Below are the code and all the weights of a small trained network. Each question names an input and a class and asks about switching units off, where a switched-off unit gives its printed mean instead of its output.

import numpy as np


def w(rows, s, z=0):
    codes = np.array(rows[::2]) - 128.0
    scale = np.full(codes.shape[1], s)
    scale[-1] = z or s
    return codes * scale


def f(y):
    return np.maximum(y, 0)


def log_softmax(a):
    a = a - a.max(-1, keepdims=True)
    return a - np.log(np.exp(a).sum(-1, keepdims=True))


def net(x, mask):
    res = np.array(x, float).reshape(1, 7) / 4 @ E
    y = f(res @ A[0][:, :-1].T + A[0][:, -1])
    res = res + np.where(mask, y, B[0][:, -1]) @ B[0][:, :-1]
    return log_softmax(res[-1] @ U[:, :-1].T + U[:, -1])


A, B = {}, {}
E = w([
[134,116,104,125,148,129,145,142,109],'x0',
[8,114,155,87,54,112,238,197,73],'x1',
[102,119,99,113,161,136,124,148,145],'x2',
[133,120,140,124,111,112,112,138,127],'x3',
[159,162,209,250,184,73,198,211,184],'x4',
[110,131,186,108,144,140,90,120,129],'x5',
[74,116,100,134,158,1,140,20,104],'x6',
],0.0092)
A[0] = w([
[218,99,159,177,141,196,142,181,140,152],'neuron 0',
[4,158,215,152,114,64,253,184,141,125],'neuron 1',
[114,124,144,136,98,170,148,151,124,116],'neuron 2',
[166,139,189,163,136,152,144,201,165,168],'neuron 3',
[165,155,128,132,84,231,112,207,131,254],'neuron 4',
[142,171,154,163,111,173,179,166,136,105],'neuron 5',
[107,151,125,92,59,219,149,170,141,210],'neuron 6',
[127,170,180,167,209,50,174,156,151,132],'neuron 7',
[91,116,126,57,51,190,173,121,99,159],'neuron 8',
[181,152,132,186,184,90,84,131,189,125],'neuron 9',
[202,157,129,193,192,103,103,139,204,170],'neuron 10',
[234,131,49,95,132,190,25,65,129,244],'neuron 11',
[44,130,78,72,105,95,128,9,88,178],'neuron 12',
[131,104,143,132,197,2,112,58,126,195],'neuron 13',
[81,126,110,87,86,163,189,111,102,167],'neuron 14',
],0.0097,0.0052)
B[0] = w([
[130,195,162,121,194,124,109,161,146,203],'neuron 0',
[129,131,114,212,76,38,180,205,185,239],'neuron 1',
[123,94,99,108,115,138,155,157,112,158],'neuron 2',
[135,147,104,100,196,153,191,178,130,205],'neuron 3',
[117,146,168,81,136,212,144,197,109,231],'neuron 4',
[117,108,131,103,159,145,190,157,162,175],'neuron 5',
[98,77,173,117,89,189,101,151,90,208],'neuron 6',
[134,156,133,251,120,155,148,104,115,205],'neuron 7',
[79,95,204,124,102,154,91,142,65,206],'neuron 8',
[92,140,133,131,194,113,146,76,84,199],'neuron 9',
[167,171,187,130,209,119,141,80,70,217],'neuron 10',
[179,150,73,108,109,211,31,108,188,252],'neuron 11',
[115,160,122,35,130,36,90,99,148,234],'neuron 12',
[113,104,51,134,115,145,160,27,115,220],'neuron 13',
[110,115,186,124,101,97,74,130,94,189],'neuron 14',
],0.017,0.016)
U = w([
[202,100,132,93,118,205,50,161,171,160],'0',
[145,186,158,97,183,146,147,147,106,73],'1',
[136,129,58,70,102,128,94,68,146,230],'2',
[154,90,124,175,161,95,145,52,73,128],'3',
[85,87,169,89,70,161,109,167,61,208],'4',
[139,97,153,138,122,149,185,217,155,90],'5',
[109,96,173,60,122,1,100,115,103,65],'6',
[111,126,100,187,72,80,163,132,143,3],'7',
],0.0098,0.0021)

Each question gives the input, the list of numbers given to net, and the class t.
The units are the neurons (one row each of A and B). Each row of codes is followed by its name. A weight is (code - 128) times the scale printed after its matrix; where a second scale follows, it is the last column's (A, B and U).
mask holds one flag per neuron, in row order. A switched-off neuron (its flag False) gives its mean, the last column of its row in B, instead of its output. The means were averaged over made-up inputs and are rounded, as every weight is.
A unit's drop is (log p(t) with every unit on - log p(t) with that unit switched off) / (log p(t) with every unit on - log p(t) with every unit switched off).
The circuit of an input: a set's keep is (log p(t) with only the set's units on - log p(t) with every unit switched off) / (log p(t) with every unit on - log p(t) with every unit switched off). Starting from the 12 units with the biggest drops (on a tie, the unit counted first), units are removed one at a time, each time the one whose removal leaves the highest keep (on an exact tie, the one counted first), for as long as the keep stays at least 0.8.
circuit, biggest first: the units of the circuit, biggest drop first
most important unit: the unit with the biggest drop
top k neurons: the k neurons with the biggest drops, biggest first
drop of u: that unit's drop, to one decimal
input [-8,2,-7,-4,0,6,8], class 6: circuit, biggest first : neuron 12
input [8,7,4,-7,-4,-3,1], class 6: top 2 neurons : neuron 12; neuron 4
input [6,0,0,6,0,-5,1], class 2: circuit, biggest first : neuron 10; neuron 4
input [1,7,6,4,6,-6,1], class 7: top 2 neurons : neuron 1; neuron 4
input [-8,0,3,-6,0,7,-4], class 0: top 2 neurons : neuron 1; neuron 9
input [2,1,-4,-6,-5,-1,8], class 6: top 4 neurons : neuron 12; neuron 14; neuron 11; neuron 7
input [2,5,-5,7,1,-1,-6], class 5: top 4 neurons : neuron 1; neuron 3; neuron 5; neuron 12
input [5,1,-3,-5,6,1,-3], class 5: top 2 neurons : neuron 1; neuron 12
input [3,4,5,-1,1,-4,-6], class 5: top 2 neurons : neuron 1; neuron 5
input [5,0,8,-2,6,-2,8], class 3: top 2 neurons : neuron 13; neuron 10
input [6,-3,-5,-8,0,-2,-2], class 0: top 2 neurons : neuron 11; neuron 12
input [-6,1,-5,5,6,3,-1], class 5: top 2 neurons : neuron 1; neuron 12
input [-8,-3,-7,0,-4,4,3], class 2: drop of neuron 12 : 0.0
input [-6,-3,-5,-7,4,-2,1], class 3: most important unit : neuron 4
input [-1,2,3,-1,-6,-1,5], class 6: drop of neuron 12 : 0.3
input [6,-8,5,4,3,-6,-5], class 1: drop of neuron 10 : 0.1
